Here is a tiny trained network, its code and every weight. The questions are about switching its units off for an input and a target symbol, where a switched-off unit gives its printed mean instead of its output.

import numpy as np


def w(rows, s, z=0):
    codes = np.array(rows[::2]) - 128.0
    scale = np.full(codes.shape[1], s)
    scale[-1] = z or s
    return codes * scale


def softmax(a):
    e = np.exp(a - a.max(-1, keepdims=True))
    return e / e.sum(-1, keepdims=True)


def log_softmax(a):
    a = a - a.max(-1, keepdims=True)
    return a - np.log(np.exp(a).sum(-1, keepdims=True))


def net(x, mask):
    ids = ['ΔΛΞΣΨαβγεζητφ'.index(c) for c in x.split()]
    T = len(ids)
    res = E[ids] + P[:T]
    u = 0
    for l in range(2):
        r = res
        for j in range(3):
            rows = slice(4 * j, 4 * j + 4)
            q, k, v = (r @ M[l][rows].T for M in (Q, K, V))
            z = softmax(np.where(np.tri(T) > 0, q @ k.T / 4**0.5, -1e9)) @ v
            o = O[l][rows]
            res = res + np.where(mask[u + j], z, o[:, -1]) @ o[:, :-1]
        u += 3
    return log_softmax(res[-1] @ U[:, :-1].T + U[:, -1])


Q, K, V, O = {}, {}, {}, {}
E = w([
[96,180,170,14,111,129,162,203,91,117],'Δ',
[87,201,113,156,140,197,77,151,81,175],'Λ',
[173,133,104,54,151,139,78,96,124,46],'Ξ',
[72,111,116,87,100,163,218,215,107,136],'Σ',
[72,130,80,113,136,75,125,129,53,166],'Ψ',
[137,89,60,91,72,168,117,67,130,148],'α',
[100,62,203,161,140,105,154,97,87,183],'β',
[121,137,124,136,220,172,244,134,96,87],'γ',
[188,104,121,68,177,103,131,235,115,235],'ε',
[139,119,31,136,63,102,177,174,48,140],'ζ',
[71,66,3,153,189,104,176,145,170,182],'η',
[113,89,201,119,242,143,117,149,190,110],'τ',
[185,68,65,132,92,148,101,181,152,72],'φ',
],0.017)
P = w([
[125,223,167,38,170,112,211,130,213,167],'0',
[118,164,175,70,174,145,183,116,172,135],'1',
[107,121,178,84,183,152,145,127,140,134],'2',
[95,64,169,94,191,169,112,128,112,127],'3',
[92,40,169,101,200,178,83,127,85,127],'4',
[102,1,171,104,206,193,55,135,63,121],'5',
],0.0082)
Q[0] = w([
[140,158,125,160,125,61,109,123,103,138],'L0H0',
[147,123,185,182,138,96,164,90,119,125],'L0H0',
[127,171,154,109,117,80,77,114,133,129],'L0H0',
[156,147,187,135,75,99,110,89,220,81],'L0H0',
[138,113,103,97,66,83,179,160,107,97],'L0H1',
[169,136,108,223,103,86,155,98,155,108],'L0H1',
[126,133,163,117,100,77,94,123,72,145],'L0H1',
[179,152,107,234,136,145,153,136,163,108],'L0H1',
[76,148,146,69,136,112,143,86,156,160],'L0H2',
[102,96,112,65,148,252,137,169,102,179],'L0H2',
[145,93,109,125,88,104,132,61,121,108],'L0H2',
[159,160,146,190,81,105,57,98,111,160],'L0H2',
],0.011)
K[0] = w([
[64,144,147,97,197,76,142,101,177,184],'L0H0',
[83,83,202,145,173,65,169,138,106,149],'L0H0',
[92,129,151,83,122,108,171,106,167,128],'L0H0',
[181,88,116,40,115,23,252,131,176,104],'L0H0',
[164,141,71,95,55,91,140,151,46,163],'L0H1',
[113,113,105,35,123,43,252,106,144,140],'L0H1',
[116,204,167,115,120,121,143,229,66,170],'L0H1',
[171,82,124,41,129,41,218,133,221,31],'L0H1',
[140,127,169,81,134,92,182,21,72,169],'L0H2',
[142,1,88,179,160,112,83,150,62,154],'L0H2',
[101,185,155,156,114,174,102,91,214,168],'L0H2',
[88,168,135,169,165,118,210,174,196,144],'L0H2',
],0.0084)
V[0] = w([
[91,52,198,133,137,188,140,102,103,61],'L0H0',
[129,135,99,81,74,144,111,157,98,69],'L0H0',
[170,102,141,170,74,141,77,109,78,137],'L0H0',
[133,217,162,202,113,152,60,130,115,145],'L0H0',
[103,161,168,137,64,140,137,183,232,56],'L0H1',
[129,3,131,74,137,53,151,122,157,84],'L0H1',
[129,140,91,64,125,204,131,151,179,145],'L0H1',
[157,109,162,123,196,130,129,201,130,154],'L0H1',
[136,161,117,156,93,54,41,74,71,197],'L0H2',
[25,183,146,146,126,151,75,72,93,136],'L0H2',
[140,205,109,126,90,222,108,139,114,76],'L0H2',
[146,134,57,116,19,93,149,78,73,107],'L0H2',
],0.0075)
O[0] = w([
[147,64,147,119,96,136,110,193,92,142,142],'L0H0',
[42,81,119,74,103,136,96,79,141,175,173],'L0H0',
[122,119,158,175,78,147,83,100,90,109,53],'L0H0',
[118,157,186,164,139,146,37,109,174,53,1],'L0H0',
[102,146,177,96,69,47,131,138,174,209,52],'L0H1',
[71,107,137,59,145,43,71,152,87,71,159],'L0H1',
[154,86,133,102,165,155,134,119,147,173,220],'L0H1',
[142,156,134,109,162,159,142,179,82,161,165],'L0H1',
[129,119,126,163,120,35,98,138,66,214,34],'L0H2',
[79,167,140,145,189,105,147,34,68,180,83],'L0H2',
[136,195,70,100,120,177,129,113,58,87,102],'L0H2',
[254,104,109,158,169,115,100,171,76,137,151],'L0H2',
],0.0077,0.0061)
Q[1] = w([
[136,131,161,204,74,48,130,125,128,148],'L1H0',
[133,129,133,156,249,255,175,110,94,158],'L1H0',
[191,93,135,145,210,178,120,115,77,117],'L1H0',
[196,223,181,162,65,84,38,90,168,90],'L1H0',
[112,132,170,149,118,102,141,118,182,112],'L1H1',
[186,179,101,177,159,187,143,104,112,164],'L1H1',
[192,189,130,134,86,51,121,115,96,125],'L1H1',
[91,146,91,58,118,97,126,165,117,183],'L1H1',
[175,136,143,167,41,102,127,74,231,93],'L1H2',
[138,219,171,174,63,31,74,115,119,66],'L1H2',
[153,179,184,211,110,147,82,142,176,92],'L1H2',
[215,157,45,130,154,224,128,142,89,153],'L1H2',
],0.0092)
K[1] = w([
[109,157,151,114,127,56,227,177,153,170],'L1H0',
[77,181,143,179,105,166,1,115,83,174],'L1H0',
[142,177,151,213,168,188,40,145,145,112],'L1H0',
[125,139,131,68,155,113,207,137,182,164],'L1H0',
[113,152,135,87,120,99,144,124,142,86],'L1H1',
[97,125,148,171,218,161,137,147,132,146],'L1H1',
[119,225,98,104,91,130,152,129,165,184],'L1H1',
[151,171,175,162,58,71,127,105,93,137],'L1H1',
[110,189,121,102,190,113,199,165,220,155],'L1H2',
[150,140,150,72,183,155,236,171,129,174],'L1H2',
[142,114,122,114,144,158,137,146,199,190],'L1H2',
[153,61,88,129,128,138,47,155,119,118],'L1H2',
],0.009)
V[1] = w([
[147,125,114,114,215,85,87,133,155,94],'L1H0',
[167,150,211,57,134,126,116,153,180,174],'L1H0',
[214,116,166,65,69,173,89,54,146,177],'L1H0',
[106,45,87,123,129,152,141,70,134,158],'L1H0',
[60,139,54,118,199,97,140,105,132,41],'L1H1',
[173,183,80,218,122,135,92,94,160,137],'L1H1',
[149,124,114,155,60,139,170,59,116,35],'L1H1',
[167,122,168,149,157,69,137,101,98,139],'L1H1',
[101,90,224,172,228,116,128,118,127,143],'L1H2',
[125,45,139,158,79,143,171,186,168,146],'L1H2',
[112,119,160,129,195,113,96,199,93,35],'L1H2',
[147,135,115,170,109,151,192,120,2,198],'L1H2',
],0.0095)
O[1] = w([
[145,72,86,125,198,201,124,109,67,134,123],'L1H0',
[187,114,106,168,129,50,153,89,78,52,123],'L1H0',
[167,79,218,120,95,72,116,14,119,97,134],'L1H0',
[144,110,229,142,183,132,227,78,166,220,202],'L1H0',
[53,201,93,190,164,92,78,62,141,49,167],'L1H1',
[82,67,111,160,203,87,229,209,132,89,9],'L1H1',
[75,136,154,71,125,227,215,138,134,84,85],'L1H1',
[92,72,199,133,133,142,112,72,70,110,79],'L1H1',
[100,197,188,79,132,51,235,109,160,158,80],'L1H2',
[28,44,162,254,86,133,172,218,205,78,163],'L1H2',
[224,134,120,52,184,43,159,142,157,27,117],'L1H2',
[155,249,90,231,58,125,138,159,74,138,181],'L1H2',
],0.0074,0.016)
U = w([
[125,120,95,61,164,153,133,98,65,110,156],'Δ',
[107,199,79,86,178,105,138,139,82,214,68],'Λ',
[80,123,83,138,185,129,154,122,152,162,32],'Ξ',
[145,179,110,110,143,207,217,112,161,96,46],'Σ',
[112,159,156,142,116,49,234,135,116,144,252],'Ψ',
[114,117,82,203,117,166,95,189,65,124,166],'α',
[81,107,177,155,139,171,135,63,107,194,151],'β',
[56,193,149,157,98,158,127,78,92,66,145],'γ',
[109,168,119,134,52,109,123,136,227,166,10],'ε',
[255,123,92,178,150,79,176,131,123,115,130],'ζ',
[111,154,137,177,151,70,110,79,180,99,177],'η',
[118,174,136,125,49,69,36,103,88,121,84],'τ',
[88,61,126,137,141,137,103,160,134,81,148],'φ',
],0.0061,0.0045)

Each question gives the input, a string of symbols that net reads in full, and the target symbol t.
The units are the heads (4 rows each of Q, K, V and O). Each row of codes is followed by its name. A weight is (code - 128) times the scale printed after its matrix; where a second scale follows, it is the last column's (O and U).
mask holds one flag per head, layer by layer. A switched-off head (its flag False) gives its mean, the last column of its rows in O, instead of its output. The means were averaged over made-up inputs and are rounded, as every weight is.
A unit's drop is (log p(t) with every unit on - log p(t) with that unit switched off) / (log p(t) with every unit on - log p(t) with every unit switched off).
The circuit of an input: a set's keep is (log p(t) with only the set's units on - log p(t) with every unit switched off) / (log p(t) with every unit on - log p(t) with every unit switched off). Starting from all 6 units, units are removed one at a time, each time the one whose removal leaves the highest keep (on an exact tie, the one counted first), for as long as the keep stays at least 0.8.
units of the circuit, in order: the units of the circuit, biggest drop first
most important unit: the unit with the biggest drop
heads that matter: for each layer, one digit per head in row order, 1 if its drop is at least 0.15 and else 0, layers parted by /
input Σ α α Σ φ Λ, target φ: units of the circuit, in order : L1H2, L0H2
input Ξ Σ Λ Σ ζ β, target ζ: heads that matter : 110 / 011
input α Σ Σ Σ Σ Δ, target β: heads that matter : 011 / 101
input Σ Ψ ζ β β Σ, target Ψ: units of the circuit, in order : L1H2
input Δ Δ Σ, target ε: units of the circuit, in order : L1H1, L0H1, L1H2
input τ Σ α, target β: units of the circuit, in order : L1H0, L1H2
input Σ ζ Σ Λ, target ζ: units of the circuit, in order : L1H1, L1H2, L0H2
input Σ Ψ γ, target Λ: units of the circuit, in order : L1H2, L0H2, L1H0
input Ψ α β ζ Δ, target α: units of the circuit, in order : L1H2, L0H2
input Ψ γ Σ ζ γ, target α: heads that matter : 001 / 001
input ζ Ψ Λ ζ ζ β, target ζ: heads that matter : 110 / 001
input Λ Ψ Ψ, target Ψ: units of the circuit, in order : L0H1, L1H1, L0H2, L1H0
input γ Ψ ζ Ψ ε, target Λ: units of the circuit, in order : L1H2, L1H0, L0H1
input Ψ Σ Ψ Σ γ, target Λ: most important unit : L1H2
input Ψ Σ Σ α β, target Ψ: units of the circuit, in order : L1H2, L0H1
input Ξ α Ξ η, target Δ: units of the circuit, in order : L1H2, L1H0
input Σ Λ Σ, target Σ: units of the circuit, in order : L0H1, L0H2
input Σ Σ Ψ Σ, target Λ: heads that matter : 001 / 101
input Σ Σ Ξ Σ α, target β: heads that matter : 000 / 100
input τ Λ ζ, target τ: heads that matter : 111 / 100
input Σ Ξ Σ, target Δ: heads that matter : 000 / 001
input ζ α Σ Σ Δ, target β: most important unit : L1H0
input Δ Σ Λ, target Σ: units of the circuit, in order : L1H1, L0H1, L0H2
input Δ Σ η, target Ξ: units of the circuit, in order : L1H0, L0H2, L0H1, L1H2
input Σ Σ φ, target φ: heads that matter : 001 / 001
input α β ζ ε, target α: heads that matter : 000 / 001
input Ψ Σ Σ α Σ, target β: heads that matter : 000 / 100
input Σ Ψ η Σ ε, target Λ: heads that matter : 000 / 101
